Below are the code and all the weights of a small trained network. Each question names an input and a target symbol and asks about switching units off, where a switched-off unit gives its printed mean instead of its output.

import numpy as np


def w(rows, s, z=0):
    codes = np.array(rows[::2]) - 128.0
    scale = np.full(codes.shape[1], s)
    scale[-1] = z or s
    return codes * scale


def norm(h):
    return h / np.sqrt((h * h).mean(-1, keepdims=True) + 1e-5)


def f(y):
    return y / 2 * (1 + np.tanh(0.7978845608 * (y + 0.044715 * y**3)))


def softmax(a):
    e = np.exp(a - a.max(-1, keepdims=True))
    return e / e.sum(-1, keepdims=True)


def log_softmax(a):
    a = a - a.max(-1, keepdims=True)
    return a - np.log(np.exp(a).sum(-1, keepdims=True))


def net(x, mask):
    ids = ['γδεζλμξστφ'.index(c) for c in x.split()]
    T = len(ids)
    res = E[ids] + P[:T]
    r = norm(res)
    for j in range(2):
        rows = slice(4 * j, 4 * j + 4)
        q, k, v = (r @ M[0][rows].T for M in (Q, K, V))
        z = softmax(np.where(np.tri(T) > 0, q @ k.T / 4**0.5, -1e9)) @ v
        o = O[0][rows]
        res = res + np.where(mask[j], z, o[:, -1]) @ o[:, :-1]
    y = f(norm(res) @ A[0][:, :-1].T + A[0][:, -1])
    res = res + np.where(mask[2:18], y, B[0][:, -1]) @ B[0][:, :-1]
    return log_softmax(norm(res)[-1] @ U[:, :-1].T + U[:, -1])


Q, K, V, O, A, B = {}, {}, {}, {}, {}, {}
E = w([
[114,92,123],'γ',
[114,95,120],'δ',
[127,153,103],'ε',
[138,178,117],'ζ',
[157,162,124],'λ',
[134,152,125],'μ',
[99,166,123],'ξ',
[216,62,144],'σ',
[247,24,75],'τ',
[241,180,171],'φ',
],0.014)
P = w([
[136,160,143],'0',
[151,135,11],'1',
[133,144,191],'2',
[184,110,54],'3',
[116,136,206],'4',
[154,105,91],'5',
[103,128,205],'6',
[158,100,106],'7',
[98,126,204],'8',
[171,79,135],'9',
],0.011)
Q[0] = w([
[169,89,62],'head 0',
[62,141,141],'head 0',
[200,82,60],'head 0',
[138,144,188],'head 0',
[98,86,75],'head 1',
[39,148,196],'head 1',
[118,28,95],'head 1',
[128,250,122],'head 1',
],0.011)
K[0] = w([
[18,141,66],'head 0',
[64,132,186],'head 0',
[197,171,92],'head 0',
[231,123,92],'head 0',
[94,9,2],'head 1',
[54,190,37],'head 1',
[139,45,88],'head 1',
[9,211,99],'head 1',
],0.0095)
V[0] = w([
[128,85,38],'head 0',
[62,255,202],'head 0',
[86,140,195],'head 0',
[243,201,164],'head 0',
[136,176,252],'head 1',
[111,226,105],'head 1',
[108,115,134],'head 1',
[23,102,67],'head 1',
],0.0073)
O[0] = w([
[127,197,16,131],'head 0',
[215,181,237,138],'head 0',
[109,126,255,80],'head 0',
[93,37,102,255],'head 0',
[104,39,174,213],'head 1',
[36,102,147,180],'head 1',
[188,85,173,109],'head 1',
[185,195,154,26],'head 1',
],0.005,0.0049)
A[0] = w([
[3,170,150,252],'neuron 0',
[106,167,170,120],'neuron 1',
[143,92,188,65],'neuron 2',
[79,126,118,167],'neuron 3',
[133,99,126,91],'neuron 4',
[108,164,222,79],'neuron 5',
[234,124,111,178],'neuron 6',
[182,123,158,162],'neuron 7',
[129,131,101,93],'neuron 8',
[118,111,156,64],'neuron 9',
[72,74,114,138],'neuron 10',
[79,210,188,123],'neuron 11',
[145,220,98,113],'neuron 12',
[149,86,69,182],'neuron 13',
[96,167,175,100],'neuron 14',
[129,88,190,118],'neuron 15',
],0.013,0.0036)
B[0] = w([
[144,97,50,234],'neuron 0',
[137,126,101,152],'neuron 1',
[95,151,114,180],'neuron 2',
[158,84,100,157],'neuron 3',
[135,132,143,137],'neuron 4',
[161,102,195,221],'neuron 5',
[34,115,82,208],'neuron 6',
[74,255,35,153],'neuron 7',
[119,75,154,133],'neuron 8',
[96,141,133,137],'neuron 9',
[158,121,151,198],'neuron 10',
[190,105,114,183],'neuron 11',
[133,88,146,138],'neuron 12',
[193,69,126,253],'neuron 13',
[152,101,121,160],'neuron 14',
[85,118,91,209],'neuron 15',
],0.008,0.006)
U = w([
[150,127,3,149],'γ',
[128,92,62,144],'δ',
[237,94,151,72],'ε',
[197,123,217,199],'ζ',
[40,95,158,75],'λ',
[50,154,143,254],'μ',
[153,143,130,33],'ξ',
[104,103,200,92],'σ',
[107,176,101,75],'τ',
[173,201,136,153],'φ',
],0.015,0.0062)

Each question gives the input, a string of symbols that net reads in full, and the target symbol t.
The units are the heads (4 rows each of Q, K, V and O) and the neurons (one row each of A and B). Each row of codes is followed by its name. A weight is (code - 128) times the scale printed after its matrix; where a second scale follows, it is the last column's (O, A, B and U).
mask holds one flag per unit, heads first, then neurons. A switched-off unit (its flag False) gives its mean, the last column of its rows in O or B, instead of its output. The means were averaged over made-up inputs and are rounded, as every weight is.
A unit's drop is (log p(t) with every unit on - log p(t) with that unit switched off) / (log p(t) with every unit on - log p(t) with every unit switched off).
The circuit of an input: a set's keep is (log p(t) with only the set's units on - log p(t) with every unit switched off) / (log p(t) with every unit on - log p(t) with every unit switched off). Starting from the 12 units with the biggest drops (on a tie, the unit counted first), units are removed one at a time, each time the one whose removal leaves the highest keep (on an exact tie, the one counted first), for as long as the keep stays at least 0.8.
circuit, biggest first: the units of the circuit, biggest drop first
most important unit: the unit with the biggest drop
k most important neurons: the k neurons with the biggest drops, biggest first
heads that matter: for each layer, one digit per head in row order, 1 if its drop is at least 0.15 and else 0, layers parted by /
drop of u: that unit's drop, to one decimal
input ξ ε ξ λ ξ ξ ζ, target ζ: circuit, biggest first -> (head 0)
input τ ξ δ, target γ: circuit, biggest first -> (neuron 0; head 1; head 0)
input λ μ τ, target γ: circuit, biggest first -> (neuron 6; head 1; neuron 7)
input λ σ τ δ μ, target γ: 2 most important neurons -> (neuron 0; neuron 5)
input λ ζ λ, target λ: 2 most important neurons -> (neuron 15; neuron 13)
input μ λ ζ ε μ ξ ξ ξ, target ε: 2 most important neurons -> (neuron 5; neuron 6)
input μ φ μ, target λ: heads that matter -> 10
input τ λ ε λ σ, target δ: heads that matter -> 10
input ζ ζ δ ξ μ λ λ ζ, target ε: heads that matter -> 01
input ε ξ γ λ λ ζ δ μ ζ σ, target γ: 2 most important neurons -> (neuron 6; neuron 7)
input γ ξ μ, target ζ: heads that matter -> 10
input ξ ζ τ, target γ: 3 most important neurons -> (neuron 6; neuron 7; neuron 5)
input λ ζ ξ λ ζ δ ε σ, target γ: circuit, biggest first -> (head 1; neuron 6; neuron 7)
input ξ ξ τ λ δ, target γ: circuit, biggest first -> (neuron 0; head 1)
input γ ζ τ ε ε ζ τ μ λ, target γ: most important unit -> neuron 0
input ε λ δ δ δ ξ γ, target ζ: circuit, biggest first -> (head 0; neuron 6)
input ε ζ ζ ε τ ξ ζ, target γ: heads that matter -> 00
input ζ λ ξ ξ γ, target ζ: 3 most important neurons -> (neuron 5; neuron 6; neuron 11)
input ξ ε λ, target ζ: 4 most important neurons -> (neuron 5; neuron 6; neuron 11; neuron 14)
input δ δ ζ, target ε: circuit, biggest first -> (neuron 11)
input ξ δ ε, target ζ: 4 most important neurons -> (neuron 5; neuron 6; neuron 11; neuron 13)
input ξ λ ζ, target ζ: 3 most important neurons -> (neuron 5; neuron 6; neuron 13)
input γ ξ ξ ζ γ ξ λ, target ζ: drop of neuron 11 -> 0.3
input τ ε ξ, target γ: drop of neuron 4 -> 0.0
input ζ δ τ φ ξ ξ τ σ μ, target γ: drop of neuron 0 -> 0.9
